Here is a tiny trained network, its code and every weight. The questions are about switching its units off for an input and a class, where a switched-off unit gives its printed mean instead of its output.

import numpy as np


def w(rows, s, z=0):
    codes = np.array(rows[::2]) - 128.0
    scale = np.full(codes.shape[1], s)
    scale[-1] = z or s
    return codes * scale


def norm(h):
    return h / np.sqrt((h * h).mean(-1, keepdims=True) + 1e-5)


def f(y):
    return np.maximum(y, 0)


def log_softmax(a):
    a = a - a.max(-1, keepdims=True)
    return a - np.log(np.exp(a).sum(-1, keepdims=True))


def net(x, mask):
    res = np.array(x, float).reshape(1, 8) / 4 @ E
    u = 0
    for l in range(2):
        y = f(norm(res) @ A[l][:, :-1].T + A[l][:, -1])
        res = res + np.where(mask[u : u + 10], y, B[l][:, -1]) @ B[l][:, :-1]
        u += 10
    return log_softmax(norm(res)[-1] @ U[:, :-1].T + U[:, -1])


A, B = {}, {}
E = w([
[125,129,127],'x0',
[98,101,2],'x1',
[137,133,149],'x2',
[130,128,126],'x3',
[49,196,144],'x4',
[125,133,138],'x5',
[93,149,133],'x6',
[80,41,158],'x7',
],0.0056)
A[0] = w([
[175,85,131,203],'L0N1',
[151,139,7,64],'L0N2',
[141,165,59,91],'L0N3',
[126,134,158,139],'L0N4',
[166,198,103,249],'L0N5',
[99,183,205,172],'L0N6',
[51,162,135,88],'L0N7',
[81,67,147,14],'L0N8',
[80,121,60,2],'L0N9',
[183,150,109,120],'L0N10',
],0.013,0.0016)
B[0] = w([
[105,249,146,198],'L0N1',
[80,57,39,253],'L0N2',
[138,65,140,204],'L0N3',
[190,98,130,156],'L0N4',
[15,24,254,223],'L0N5',
[187,70,93,210],'L0N6',
[156,129,27,187],'L0N7',
[10,97,235,183],'L0N8',
[163,95,95,203],'L0N9',
[42,210,177,183],'L0N10',
],0.0069,0.0062)
A[1] = w([
[188,127,99,86],'L1N1',
[121,180,104,35],'L1N2',
[115,44,120,212],'L1N3',
[81,213,104,111],'L1N4',
[214,127,161,107],'L1N5',
[252,57,178,92],'L1N6',
[105,131,183,204],'L1N7',
[147,168,141,114],'L1N8',
[105,192,140,136],'L1N9',
[85,118,128,254],'L1N10',
],0.012,0.0019)
B[1] = w([
[115,125,140,134],'L1N1',
[84,130,189,129],'L1N2',
[146,254,216,254],'L1N3',
[202,134,109,137],'L1N4',
[174,109,86,163],'L1N5',
[174,119,86,194],'L1N6',
[92,130,63,196],'L1N7',
[206,94,171,138],'L1N8',
[143,200,136,142],'L1N9',
[198,221,106,207],'L1N10',
],0.0068,0.0078)
U = w([
[74,176,94,200],'0',
[2,109,176,157],'1',
[108,14,83,252],'2',
[76,140,115,134],'3',
[113,210,64,17],'4',
[71,133,114,51],'5',
[72,110,109,45],'6',
],0.0095,0.0031)

Each question gives the input, the list of numbers given to net, and the class t.
The units are the neurons (one row each of A and B). Each row of codes is followed by its name. A weight is (code - 128) times the scale printed after its matrix; where a second scale follows, it is the last column's (A, B and U).
mask holds one flag per neuron, layer by layer. A switched-off neuron (its flag False) gives its mean, the last column of its row in B, instead of its output. The means were averaged over made-up inputs and are rounded, as every weight is.
A unit's drop is (log p(t) with every unit on - log p(t) with that unit switched off) / (log p(t) with every unit on - log p(t) with every unit switched off).
The circuit of an input: a set's keep is (log p(t) with only the set's units on - log p(t) with every unit switched off) / (log p(t) with every unit on - log p(t) with every unit switched off). Starting from the 12 units with the biggest drops (on a tie, the unit counted first), units are removed one at a time, each time the one whose removal leaves the highest keep (on an exact tie, the one counted first), for as long as the keep stays at least 0.8.
units of the circuit, in order: the units of the circuit, biggest drop first
unit that matters most: the unit with the biggest drop
top k neurons: the k neurons with the biggest drops, biggest first
top k neurons in layer l: the k neurons of layer l with the biggest drops, biggest first
input [-6,-1,6,2,-4,-4,6,4], class 0: unit that matters most => L0N5
input [-3,-4,2,4,-5,-3,-4,2], class 4: top 2 neurons in layer 0 => [L0N1, L0N5]
input [6,-8,0,5,-2,5,-7,1], class 2: top 2 neurons in layer 1 => [L1N3, L1N10]
input [-1,8,0,4,8,-8,3,-3], class 2: units of the circuit, in order => [L0N2, L0N1, L0N3]
input [-3,7,7,7,-8,4,-5,1], class 4: top 2 neurons in layer 0 => [L0N1, L0N6]
input [-2,8,-8,8,5,7,-1,-7], class 2: units of the circuit, in order => [L0N2, L0N3]
input [-1,3,6,8,7,5,-6,-8], class 1: top 3 neurons => [L0N5, L0N3, L0N1]
input [-6,3,5,-4,-6,7,8,5], class 0: top 2 neurons => [L0N5, L1N10]
input [-1,-7,-8,7,8,7,2,6], class 4: top 2 neurons => [L0N5, L0N7]
input [6,-7,3,0,6,-5,0,5], class 2: top 3 neurons in layer 0 => [L0N6, L0N2, L0N4]
input [5,5,0,-5,-8,0,2,6], class 4: units of the circuit, in order => [L0N1, L1N3]
input [4,-4,4,8,2,-4,3,-8], class 1: top 3 neurons => [L0N5, L1N3, L0N10]
input [5,-8,-4,-2,8,1,-5,-2], class 2: top 2 neurons => [L0N6, L0N2]
input [7,5,-2,-8,-2,-4,-1,8], class 1: unit that matters most => L0N8
input [-6,-8,2,7,3,-3,6,-5], class 2: top 2 neurons => [L0N6, L1N3]
input [8,-2,8,8,3,8,3,-8], class 1: top 2 neurons => [L0N5, L1N3]
input [4,4,7,-1,5,1,-4,-7], class 1: top 2 neurons in layer 0 => [L0N5, L0N3]
input [2,4,5,2,4,0,-1,-7], class 1: top 2 neurons in layer 0 => [L0N5, L0N3]
input [-4,-4,4,1,2,5,-5,-7], class 1: top 2 neurons in layer 1 => [L1N3, L1N10]
input [3,-4,7,5,-7,7,-3,3], class 4: top neuron => [L0N5]
